Below are the code and all the weights of a small trained network. Each question names an input and a target symbol and asks about switching units off, where a switched-off unit gives its printed mean instead of its output.

import numpy as np


def w(rows, s, z=0):
    codes = np.array(rows[::2]) - 128.0
    scale = np.full(codes.shape[1], s)
    scale[-1] = z or s
    return codes * scale


def f(y):
    return np.maximum(y, 0)


def softmax(a):
    e = np.exp(a - a.max(-1, keepdims=True))
    return e / e.sum(-1, keepdims=True)


def log_softmax(a):
    a = a - a.max(-1, keepdims=True)
    return a - np.log(np.exp(a).sum(-1, keepdims=True))


def net(x, mask):
    ids = ['δηλμξτφψ'.index(c) for c in x.split()]
    T = len(ids)
    res = E[ids] + P[:T]
    u = 0
    for l in range(2):
        q, k, v = (res @ M[l].T for M in (Q, K, V))
        z = softmax(np.where(np.tri(T) > 0, q @ k.T / 4**0.5, -1e9)) @ v
        res = res + np.where(mask[u], z, O[l][:, -1]) @ O[l][:, :-1]
        u += 1
        y = f(res @ A[l][:, :-1].T + A[l][:, -1])
        res = res + np.where(mask[u : u + 8], y, B[l][:, -1]) @ B[l][:, :-1]
        u += 8
    return log_softmax(res[-1] @ U[:, :-1].T + U[:, -1])


Q, K, V, O, A, B = {}, {}, {}, {}, {}, {}
E = w([
[116,104,137,117,166,103,84,115,217,164,126],'δ',
[117,125,89,65,126,51,104,134,184,142,102],'η',
[62,181,138,195,122,163,51,148,153,75,189],'λ',
[148,102,131,137,125,61,101,146,197,18,97],'μ',
[58,194,88,132,114,71,16,121,129,73,160],'ξ',
[144,156,106,66,85,161,166,127,161,77,238],'τ',
[81,6,98,86,147,209,112,126,118,128,61],'φ',
[224,158,79,201,57,154,139,46,104,123,96],'ψ',
],0.014)
P = w([
[133,172,172,143,144,98,166,212,83,189,105],'0',
[121,148,158,211,176,173,115,182,190,139,132],'1',
[93,136,133,200,166,178,121,170,200,121,144],'2',
[117,102,78,183,169,124,141,160,175,101,142],'3',
[119,97,91,156,136,127,124,148,175,115,140],'4',
[120,108,114,145,106,123,126,132,168,113,140],'5',
[100,104,111,132,94,133,121,118,164,108,147],'6',
[109,97,113,122,84,138,106,102,151,110,143],'7',
[116,80,116,87,82,96,129,90,142,114,135],'8',
[119,74,107,81,79,106,118,75,142,93,137],'9',
[96,82,124,84,56,109,112,55,128,107,141],'10',
[123,61,115,39,55,60,144,44,100,102,131],'11',
[127,60,121,33,27,74,128,47,113,98,126],'12',
[94,62,129,69,11,169,89,82,127,125,121],'13',
],0.012)
Q[0] = w([
[158,121,132,183,110,105,127,84,158,151,77],'L0H0',
[119,153,214,132,47,161,93,102,127,158,98],'L0H0',
[101,156,45,131,75,50,62,67,245,74,166],'L0H0',
[52,70,143,53,109,130,112,157,208,84,164],'L0H0',
],0.013)
K[0] = w([
[130,176,131,114,118,141,151,171,82,129,175],'L0H0',
[143,140,164,84,127,50,158,150,92,126,124],'L0H0',
[128,81,131,68,88,156,143,33,112,86,154],'L0H0',
[121,85,114,126,74,94,84,9,95,113,111],'L0H0',
],0.015)
V[0] = w([
[42,113,122,241,208,151,105,66,121,200,75],'L0H0',
[214,129,131,180,72,171,226,72,130,138,133],'L0H0',
[150,151,147,161,126,44,112,118,176,90,38],'L0H0',
[133,184,192,154,160,59,107,73,202,117,254],'L0H0',
],0.006)
O[0] = w([
[153,115,183,152,99,167,82,82,132,158,72,2],'L0H0',
[135,123,9,183,195,171,172,162,92,115,114,103],'L0H0',
[145,103,189,161,121,54,149,160,89,134,74,141],'L0H0',
[150,160,151,100,164,158,105,254,132,120,114,179],'L0H0',
],0.0094,0.0044)
A[0] = w([
[116,1,141,158,127,163,74,170,108,47,64,86],'L0N0',
[133,102,135,115,219,115,100,129,148,142,129,62],'L0N1',
[136,183,53,123,145,160,174,89,149,119,166,1],'L0N2',
[176,164,143,165,77,129,160,159,62,89,120,129],'L0N3',
[204,129,120,108,58,216,132,143,136,134,104,147],'L0N4',
[156,103,190,183,137,151,116,58,73,143,72,128],'L0N5',
[132,121,209,172,125,171,116,145,142,183,118,71],'L0N6',
[219,144,194,200,112,131,182,77,106,166,153,52],'L0N7',
],0.0071,0.0028)
B[0] = w([
[122,145,141,150,96,133,120,82,176,214,184,249],'L0N0',
[121,96,131,111,124,127,128,196,152,113,144,153],'L0N1',
[110,73,151,176,94,102,73,40,144,157,64,254],'L0N2',
[72,113,119,189,172,127,115,146,123,107,129,168],'L0N3',
[97,104,77,137,254,80,127,74,161,105,153,179],'L0N4',
[146,143,144,142,86,101,190,233,175,133,183,174],'L0N5',
[125,119,109,164,167,161,109,151,129,213,117,168],'L0N6',
[45,126,167,69,105,129,52,183,187,112,143,150],'L0N7',
],0.0076,0.004)
Q[1] = w([
[2,40,74,170,88,31,19,109,216,156,144],'L1H0',
[213,175,157,116,198,125,161,92,132,97,134],'L1H0',
[150,155,115,146,200,174,118,142,136,135,178],'L1H0',
[213,157,153,118,193,186,178,158,69,113,148],'L1H0',
],0.0089)
K[1] = w([
[122,164,166,157,73,98,222,165,13,206,114],'L1H0',
[139,141,118,126,97,188,94,88,183,75,138],'L1H0',
[98,87,137,129,88,79,125,101,163,70,183],'L1H0',
[97,101,92,84,133,153,58,20,254,55,160],'L1H0',
],0.0073)
V[1] = w([
[149,202,125,20,107,65,100,99,77,120,121],'L1H0',
[206,42,137,1,133,101,206,113,186,235,117],'L1H0',
[137,188,85,77,119,203,105,113,108,174,171],'L1H0',
[145,183,201,142,201,197,66,172,147,183,139],'L1H0',
],0.0065)
O[1] = w([
[108,187,74,164,3,97,214,164,177,216,103,122],'L1H0',
[108,174,130,137,212,59,164,70,168,208,160,48],'L1H0',
[146,188,27,27,117,163,49,68,175,123,94,1],'L1H0',
[250,141,156,111,120,159,105,152,90,224,152,224],'L1H0',
],0.0078,0.0057)
A[1] = w([
[204,127,119,110,132,180,94,113,101,129,101,4],'L1N0',
[117,68,165,99,176,167,127,117,95,57,120,85],'L1N1',
[82,152,162,105,247,79,143,60,130,101,131,53],'L1N2',
[44,162,135,157,130,71,166,122,181,148,150,59],'L1N3',
[115,119,78,115,140,147,117,44,121,132,54,33],'L1N4',
[143,175,115,124,196,96,145,253,107,120,132,69],'L1N5',
[178,119,61,170,136,193,195,90,97,148,114,123],'L1N6',
[155,98,180,107,101,173,92,137,99,85,75,51],'L1N7',
],0.0074,0.0041)
B[1] = w([
[65,148,200,113,185,157,204,87,71,81,92,154],'L1N0',
[99,193,50,117,144,58,106,115,181,235,87,231],'L1N1',
[112,120,137,182,2,167,35,106,130,116,115,203],'L1N2',
[166,128,165,59,147,197,203,115,112,119,55,253],'L1N3',
[113,141,97,114,199,116,182,174,120,95,174,154],'L1N4',
[74,111,115,81,162,182,91,21,189,72,184,216],'L1N5',
[102,178,70,174,125,33,64,195,143,105,81,175],'L1N6',
[178,163,47,185,126,133,200,116,125,116,71,210],'L1N7',
],0.0073,0.006)
U = w([
[161,156,140,141,201,83,108,81,125,154,172,2],'δ',
[90,223,154,121,158,129,193,85,161,126,61,7],'η',
[172,130,154,113,158,190,130,98,94,72,62,129],'λ',
[101,55,192,155,163,103,143,140,110,53,122,152],'μ',
[128,157,159,115,61,96,87,170,154,108,84,162],'ξ',
[98,147,87,51,166,175,147,131,184,39,191,250],'τ',
[103,67,144,139,102,177,101,2,144,102,88,45],'φ',
[113,142,80,191,184,94,115,90,110,101,54,192],'ψ',
],0.0045,0.0017)

Each question gives the input, a string of symbols that net reads in full, and the target symbol t.
The units are the heads (4 rows each of Q, K, V and O) and the neurons (one row each of A and B). Each row of codes is followed by its name. A weight is (code - 128) times the scale printed after its matrix; where a second scale follows, it is the last column's (O, A, B and U).
mask holds one flag per unit, layer by layer, with each layer's heads first. A switched-off unit (its flag False) gives its mean, the last column of its rows in O or B, instead of its output. The means were averaged over made-up inputs and are rounded, as every weight is.
A unit's drop is (log p(t) with every unit on - log p(t) with that unit switched off) / (log p(t) with every unit on - log p(t) with every unit switched off).
The circuit of an input: a set's keep is (log p(t) with only the set's units on - log p(t) with every unit switched off) / (log p(t) with every unit on - log p(t) with every unit switched off). Starting from the 12 units with the biggest drops (on a tie, the unit counted first), units are removed one at a time, each time the one whose removal leaves the highest keep (on an exact tie, the one counted first), for as long as the keep stays at least 0.8.
units of the circuit, in order: the units of the circuit, biggest drop first
most important unit: the unit with the biggest drop
k most important neurons: the k neurons with the biggest drops, biggest first
top k neurons in layer l: the k neurons of layer l with the biggest drops, biggest first
input λ λ ξ φ δ, target λ: units of the circuit, in order => [L1H0; L1N0; L1N7; L0N3]
input ψ τ τ λ λ τ δ λ μ ψ λ τ, target ψ: 2 most important neurons => [L1N1; L0N2]
input φ μ φ δ τ, target φ: units of the circuit, in order => [L0H0; L1N2; L1H0]
input δ ξ μ μ λ μ, target δ: 2 most important neurons => [L0N6; L0N0]
input ξ δ η τ δ μ, target τ: units of the circuit, in order => [L0H0; L1N5]
input ξ λ μ ξ δ ψ, target ξ: units of the circuit, in order => [L1H0; L0N7; L0H0]
input φ ξ ψ ξ δ ξ ξ, target φ: top neuron in layer 0 => [L0N5]
input φ μ μ δ λ, target φ: units of the circuit, in order => [L0H0; L1H0; L1N2]
input ξ ψ ξ τ, target ψ: units of the circuit, in order => [L0H0; L1N6]
input ψ δ ξ λ δ ψ, target ψ: 3 most important neurons => [L1N1; L0N3; L1N7]
input λ λ μ ψ, target λ: units of the circuit, in order => [L1H0; L0H0; L1N0]
input λ τ τ λ δ φ μ, target λ: units of the circuit, in order => [L1H0; L1N7; L0N3]
input τ δ δ λ λ λ η ξ τ μ ξ, target τ: units of the circuit, in order => [L0H0; L1H0]
input δ ξ φ ξ μ ψ τ λ ξ τ η δ, target δ: 2 most important neurons => [L0N6; L1N3]
input η ψ η η τ τ η φ φ ξ λ τ τ, target η: most important unit => L0N2
input δ ψ η ξ λ η δ ψ λ λ, target δ: units of the circuit, in order => [L1H0; L0H0; L0N6]
input ψ ξ μ, target ψ: 3 most important neurons => [L1N1; L0N3; L1N7]
input δ ξ τ μ φ ξ ξ μ μ λ λ λ τ, target δ: units of the circuit, in order => [L0N2; L1H0; L0H0; L0N6]
input ξ τ η δ τ ξ ξ τ δ, target τ: 2 most important neurons => [L1N5; L0N1]
input τ ξ λ ξ ξ τ λ, target τ: units of the circuit, in order => [L0H0]
input δ λ ψ ξ φ, target δ: 2 most important neurons => [L0N0; L0N6]
input λ μ ξ μ ψ η ξ, target λ: 2 most important neurons => [L1N0; L0N6]
input μ η η ξ ψ η δ δ ψ, target μ: top 3 neurons in layer 0 => [L0N3; L0N7; L0N5]
input φ ψ ξ ξ φ η ξ μ ψ φ φ η μ, target φ: 2 most important neurons => [L1N2; L0N5]
input ξ μ ψ η λ, target ξ: top 2 neurons in layer 0 => [L0N0; L0N4]
input φ ψ η δ λ, target φ: top 2 neurons in layer 0 => [L0N5; L0N0]
input μ ξ τ λ ξ τ φ η, target μ: most important neuron => [L0N3]
